Here is a tiny trained network, its code and every weight. The questions are about switching its units off for an input and a class, where a switched-off unit gives its printed mean instead of its output.

import numpy as np


def w(rows, s, z=0):
    codes = np.array(rows[::2]) - 128.0
    scale = np.full(codes.shape[1], s)
    scale[-1] = z or s
    return codes * scale


def f(y):
    return y / 2 * (1 + np.tanh(0.7978845608 * (y + 0.044715 * y**3)))


def log_softmax(a):
    a = a - a.max(-1, keepdims=True)
    return a - np.log(np.exp(a).sum(-1, keepdims=True))


def net(x, mask):
    res = np.array(x, float).reshape(1, 2) / 4 @ E
    y = f(res @ A[0][:, :-1].T + A[0][:, -1])
    res = res + np.where(mask, y, B[0][:, -1]) @ B[0][:, :-1]
    return log_softmax(res[-1] @ U[:, :-1].T + U[:, -1])


A, B = {}, {}
E = w([
[188,89,252,142,41,85],'x0',
[66,80,170,76,215,103],'x1',
],0.013)
A[0] = w([
[72,220,68,186,186,214,109],'n1',
[133,89,167,48,150,170,249],'n2',
[163,48,192,177,110,85,128],'n3',
[134,105,243,180,118,100,139],'n4',
[246,29,165,103,129,45,95],'n5',
[63,179,53,83,210,253,159],'n6',
[125,113,179,65,25,96,110],'n7',
[31,98,205,54,182,80,116],'n8',
[202,205,46,222,61,68,84],'n9',
[245,241,84,209,53,199,130],'n10',
[187,100,237,217,70,189,127],'n11',
[78,172,107,232,16,207,115],'n12',
[146,75,154,146,77,16,117],'n13',
[76,19,195,32,254,98,100],'n14',
],0.0063,0.016)
B[0] = w([
[62,163,65,91,91,198,177],'n1',
[213,133,136,72,169,133,248],'n2',
[79,158,88,50,86,192,170],'n3',
[111,97,111,69,98,154,179],'n4',
[54,123,60,133,86,130,159],'n5',
[124,154,105,79,100,143,221],'n6',
[71,141,86,121,101,183,158],'n7',
[139,82,45,205,136,73,172],'n8',
[103,90,44,228,89,103,154],'n9',
[158,63,81,138,172,110,188],'n10',
[93,142,109,89,139,172,184],'n11',
[177,63,25,189,113,88,156],'n12',
[96,168,93,114,93,146,160],'n13',
[115,44,1,195,96,117,186],'n14',
],0.0095,0.016)
U = w([
[150,45,86,172,116,99,103],'0',
[54,186,111,85,89,199,71],'1',
[249,145,159,77,149,129,254],'2',
[148,177,185,146,121,69,81],'3',
[115,142,170,194,139,71,84],'4',
],0.012,0.0097)

Each question gives the input, the list of numbers given to net, and the class t.
The units are the neurons (one row each of A and B). Each row of codes is followed by its name. A weight is (code - 128) times the scale printed after its matrix; where a second scale follows, it is the last column's (A, B and U).
mask holds one flag per neuron, in row order. A switched-off neuron (its flag False) gives its mean, the last column of its row in B, instead of its output. The means were averaged over made-up inputs and are rounded, as every weight is.
A unit's drop is (log p(t) with every unit on - log p(t) with that unit switched off) / (log p(t) with every unit on - log p(t) with every unit switched off).
The circuit of an input: a set's keep is (log p(t) with only the set's units on - log p(t) with every unit switched off) / (log p(t) with every unit on - log p(t) with every unit switched off). Starting from the 12 units with the biggest drops (on a tie, the unit counted first), units are removed one at a time, each time the one whose removal leaves the highest keep (on an exact tie, the one counted first), for as long as the keep stays at least 0.8.
circuit, biggest first: the units of the circuit, biggest drop first
unit that matters most: the unit with the biggest drop
k most important neurons: the k neurons with the biggest drops, biggest first
drop of u: that unit's drop, to one decimal
input [4,2], class 1: circuit, biggest first => (n3, n10)
input [-2,-4], class 0: unit that matters most => n2
input [-3,5], class 0: 2 most important neurons => (n14, n8)
input [-4,-5], class 0: 2 most important neurons => (n10, n12)
input [4,1], class 1: 2 most important neurons => (n3, n10)
input [1,-3], class 2: 2 most important neurons => (n14, n8)
input [-6,-6], class 0: 4 most important neurons => (n10, n12, n9, n3)
input [-6,-8], class 0: 2 most important neurons => (n10, n12)
input [4,-2], class 1: 3 most important neurons => (n11, n3, n7)
input [3,0], class 2: drop of n1 => 0.6
input [7,5], class 1: drop of n3 => 0.3
input [8,-5], class 1: drop of n7 => 0.0
